[108 165 128 146 158  43 108 170 146 140 167 124 187 142 115 107 160 183
 160 145 150 178 133 161 145 140 104 138 125 134 155 108 138 137 134 100
 114 151 181 148 136 193 121] -> N
[ 72 165 141 151 171 116 119  87 125 166 171 103 107 146 143 126 172 137
 121 170 130 102 113 125 148 113  86  91 170 135 115 118  48 101 147 150
  74 160 160 140 158 100 107] -> S
[ 95  96 198 113 158  73 115 176 111 139  90 160 135 173 125 119 125 112
 136 105 107  81 104 167 114 104 155 107  88 144 157  93 110 110  98 138
 182 132  88  85 152 139 137] -> Y
[113 127 152 167  67 127  80 147 129 118 126 138 127 141 128 144 133  84
 132 133 130 148 120  68 142 111  98  81 182 177 147 120 109  97 127 117
 143 123 140  91 100 131  50] -> D
[108 113  68 114 111 136  98 127 153 165 117 118 112  94 165 124 141 154
 134 126 110 120 169 129  50  93 137 134 123 161 159  64 135 132  92 130
 112  77 124  99  52  89 126] -> K
[174 177 155 101 108 145 103  96 151 116 103  90 159 144  97 119 111 148
 139 161 146 148  80 144 104  96  54 128 144  87  94 153  98 151 105 130
 126 107 146 125 194  86  90] -> W
[ 69 125  95 151  97 153 148 174 169 143  99 107 106 144 123  88 157 107
  87 148 147 101 111 132  67 126  91 121 142 115 100 160 103 104 123 163
  65 167 158  97 117 115  74] -> V
[128  83 148  77 135 115 113  97 154 167 115  78  96 103 138 170  97 133
 102 136 185 111  86 179 121  52 124 119  82 141 138 131 125 118 123 113
 145 135 168  97 121 140 127] -> B
[130  91 136  67  72 145 120  83 164 149 109 163 152 121 158 119  81 105
 152 131  98 151 132 175 154 145 114 152 103 161 122 106  64 156 143 129
 100 144 128 155 125 202 152] -> E
[108 165 128 146 158  43 108 162 146 140 167 124 187 142 115 107 160 183
 160 145 150 178 133 161 145 140 104 138 125 134 155 108 138 137 134 100
 114 151 181 148 136 193 121] -> T
[141 188 162 120 111 155 151 147  26  65 142 122 112 128 137 120 159 101
  94 122  98 126 116 157 109 129 147 118 118 151 183 153 132 134 143  98
 179 126  97 118 114 154  95] -> L
asked: [113 127 152 167  67 127  80 147 129 118 126 138 127 141 128 144 133  84
 132 133 130 148 120  68 142 111  98  81 182 177 147 120 109  97 127 117
 143 123 140  91 100 131  50] -> D
asked: [128  83 148  77 135 115 113  97 154 167 115  78  96 103 138 170  97 133
 102 136 185 111  86 179 121  52 124 119  82 141 138 131 125 118 123 113
 145 135 168  97 121 140 127] -> B
asked: [ 69 125  95 151  97 153 148 174 169 143  99 107 106 144 123  88 157 107
  87 148 147 101 111 132  67 126  91 121 142 115 100 160 103 104 123 163
  65 167 158  97 117 115  74] -> V

[174 125 114 153 111 138 113 111 102  86 110 113 127 136 126 118 146 117
 102 121 177 104 155 118 117 153 152 163 140  93 133 188 130 139 117 144
 152 113 120 143  93 122 154 146  89 138 143 124 125  82 173 148 117 126
 171 169 133 149 150 142 149 182 137 111] -> deku
[174 125 114 153 111 138 113 111 102  86 110 113 127 136 126 118 146 117
 102 121 177 104 155 118 117 153 152 163 140  93 133 188 130 139 117 144
 152 113 120 143  93 122 154 146  89 138 143 124 125  82 173 148 117 126
 171 169 133 149 150 142 155  97 201 141] -> zuko
[205 125 132 117 116 161 143 125 136 103 126 127 111 135 106  91 136 104
 122 146 150 119 149 140 131 159 136 156 144  96 152 155 139 127 113 142
 124 132 124 188 141 102 154 133 112 101 116 128 122 124 163 126 137 111
 133 157 125 141 174 157 150 106 137 126] -> togif
[148 131 144 150 131 130 127 109 101 108 125 121 140 119 108 105 129 126
 104 136 148  97 139 111 116 173 150 134 152 109 114 158 146 151 132 140
 154 106 125 138 119 103 144 116 107 129 125 132 153  96 159 124 131 141
 139 159 129 140 176 134 152 106 130 146] -> murem
asked: [148 131 144 150 131 130 127 109 101 108 125 121 140 119 108 105 129 126
 104 136 148  97 139 111 116 173 150 134 152 109 114 158 146 151 132 140
 154 106 125 138 119 103 144 116 107 129 125 132 153  96 159 124 131 141
 139 159 129 140 176 134 152 106 130 146] -> murem
asked: [174 125 114 153 111 138 113 111 102  86 110 113 127 136 126 118 146 117
 102 121 177 104 155 118 117 153 152 163 140  93 133 188 130 139 117 144
 152 113 120 143  93 122 154 146  89 138 143 124 125  82 173 148 117 126
 171 169 133 149 150 142 149 182 137 111] -> deku

[129 126 128 127 127 104 131 131] = Bamo
[131 131 121 130 128 119 119 120] = kis
[126 125 133 126 127 127 134 134] = gute
[124  90 163 120 120  36 168 180] = gazad
asked: [131 131 121 130 128 119 119 120] -> kis
asked: [124  90 163 120 120  36 168 180] -> gazad
asked: [126 125 133 126 127 127 134 134] -> gute

[100 125 147 138  87 143 130  46  79  85 173 112 144 230 140]  ruv
[136 130 127 133 127 127 129 150 127 124 107 144 123 114 127]  Nada
[100 125 147 138  87 143 130  46  79  85 173 112 144 127 129]  tirip
asked: [136 130 127 133 127 127 129 150 127 124 107 144 123 114 127] -> Nada
asked: [100 125 147 138  87 143 130  46  79  85 173 112 144 230 140] -> ruv
asked: [100 125 147 138  87 143 130  46  79  85 173 112 144 127 129] -> tirip

